Below are the code and all the weights of a small trained network. Each question names an input and a class and asks about switching units off, where a switched-off unit gives its printed mean instead of its output.

import numpy as np


def w(rows, s, z=0):
    codes = np.array(rows[::2]) - 128.0
    scale = np.full(codes.shape[1], s)
    scale[-1] = z or s
    return codes * scale


def norm(h):
    return h / np.sqrt((h * h).mean(-1, keepdims=True) + 1e-5)


def f(y):
    return y / 2 * (1 + np.tanh(0.7978845608 * (y + 0.044715 * y**3)))


def log_softmax(a):
    a = a - a.max(-1, keepdims=True)
    return a - np.log(np.exp(a).sum(-1, keepdims=True))


def net(x, mask):
    res = np.array(x, float).reshape(1, 5) / 4 @ E
    u = 0
    for l in range(2):
        y = f(norm(res) @ A[l][:, :-1].T + A[l][:, -1])
        res = res + np.where(mask[u : u + 9], y, B[l][:, -1]) @ B[l][:, :-1]
        u += 9
    return log_softmax(norm(res)[-1] @ U[:, :-1].T + U[:, -1])


A, B = {}, {}
E = w([
[4,94,108,45],'x0',
[154,68,168,248],'x1',
[71,215,173,104],'x2',
[121,128,187,254],'x3',
[116,151,8,147],'x4',
],0.0063)
A[0] = w([
[248,90,145,142,101],'0.n0',
[187,184,181,168,2],'0.n1',
[70,129,164,153,35],'0.n2',
[111,114,176,112,47],'0.n3',
[184,149,98,150,103],'0.n4',
[143,210,159,110,134],'0.n5',
[170,144,182,85,61],'0.n6',
[116,175,157,175,48],'0.n7',
[78,126,177,58,119],'0.n8',
],0.017,0.0033)
B[0] = w([
[200,177,124,192,255],'0.n0',
[119,186,82,112,210],'0.n1',
[111,118,158,178,168],'0.n2',
[145,132,144,195,148],'0.n3',
[127,179,132,177,184],'0.n4',
[94,123,85,105,189],'0.n5',
[103,125,85,164,161],'0.n6',
[11,89,149,45,177],'0.n7',
[163,161,132,137,232],'0.n8',
],0.012,0.0061)
A[1] = w([
[87,75,91,178,104],'1.n0',
[47,90,151,192,97],'1.n1',
[137,157,211,134,85],'1.n2',
[195,183,129,82,161],'1.n3',
[154,87,140,35,171],'1.n4',
[147,27,188,99,255],'1.n5',
[88,200,1,114,206],'1.n6',
[136,212,197,116,143],'1.n7',
[218,127,253,162,104],'1.n8',
],0.0089,0.0036)
B[1] = w([
[78,154,164,76,139],'1.n0',
[57,161,174,200,157],'1.n1',
[147,115,125,106,133],'1.n2',
[1,154,140,34,167],'1.n3',
[133,208,41,118,141],'1.n4',
[127,170,76,184,145],'1.n5',
[157,42,97,110,254],'1.n6',
[108,144,78,136,163],'1.n7',
[201,192,56,133,172],'1.n8',
],0.0094,0.008)
U = w([
[104,125,45,33,182],'0',
[185,28,132,86,2],'1',
[220,137,115,249,176],'2',
[48,84,223,168,140],'3',
],0.016,0.0068)

Each question gives the input, the list of numbers given to net, and the class t.
The units are the neurons (one row each of A and B). Each row of codes is followed by its name. A weight is (code - 128) times the scale printed after its matrix; where a second scale follows, it is the last column's (A, B and U).
mask holds one flag per neuron, layer by layer. A switched-off neuron (its flag False) gives its mean, the last column of its row in B, instead of its output. The means were averaged over made-up inputs and are rounded, as every weight is.
A unit's drop is (log p(t) with every unit on - log p(t) with that unit switched off) / (log p(t) with every unit on - log p(t) with every unit switched off).
The circuit of an input: a set's keep is (log p(t) with only the set's units on - log p(t) with every unit switched off) / (log p(t) with every unit on - log p(t) with every unit switched off). Starting from the 12 units with the biggest drops (on a tie, the unit counted first), units are removed one at a time, each time the one whose removal leaves the highest keep (on an exact tie, the one counted first), for as long as the keep stays at least 0.8.
units of the circuit, in order: the units of the circuit, biggest drop first
unit that matters most: the unit with the biggest drop
k most important neurons: the k neurons with the biggest drops, biggest first
k most important neurons of layer l: the k neurons of layer l with the biggest drops, biggest first
drop when u is switched off: that unit's drop, to one decimal
input [2,-8,-7,8,3], class 1: 2 most important neurons of layer 1	(1.n6, 1.n3)
input [-5,-5,0,6,-3], class 0: 2 most important neurons	(0.n1, 0.n7)
input [-7,-6,1,8,-8], class 0: units of the circuit, in order	(0.n1, 0.n7)
input [-7,4,7,8,-3], class 3: units of the circuit, in order	(0.n7)
input [-3,-1,6,3,-8], class 0: 2 most important neurons of layer 0	(0.n1, 0.n5)
input [8,0,-7,7,8], class 3: 2 most important neurons	(0.n1, 1.n1)
input [2,4,-2,3,1], class 3: 2 most important neurons of layer 0	(0.n8, 0.n0)
input [7,-8,-2,6,-5], class 2: units of the circuit, in order	(0.n8, 0.n7)
input [7,3,0,6,-6], class 2: 3 most important neurons of layer 1	(1.n8, 1.n3, 1.n5)
input [0,4,8,-2,-3], class 3: 2 most important neurons	(0.n2, 0.n3)
input [6,0,8,0,-4], class 3: 3 most important neurons	(0.n0, 0.n2, 0.n5)
input [4,-3,1,4,7], class 1: 2 most important neurons	(1.n6, 0.n7)
input [5,-5,-6,8,7], class 1: 3 most important neurons	(1.n6, 0.n7, 1.n3)
input [8,1,5,-1,-7], class 2: unit that matters most	0.n8
input [7,4,8,1,2], class 3: drop when 0.n0 is switched off	0.3
input [2,4,0,7,-1], class 3: drop when 0.n7 is switched off	0.3
input [7,7,-3,8,5], class 3: drop when 0.n0 is switched off	0.1
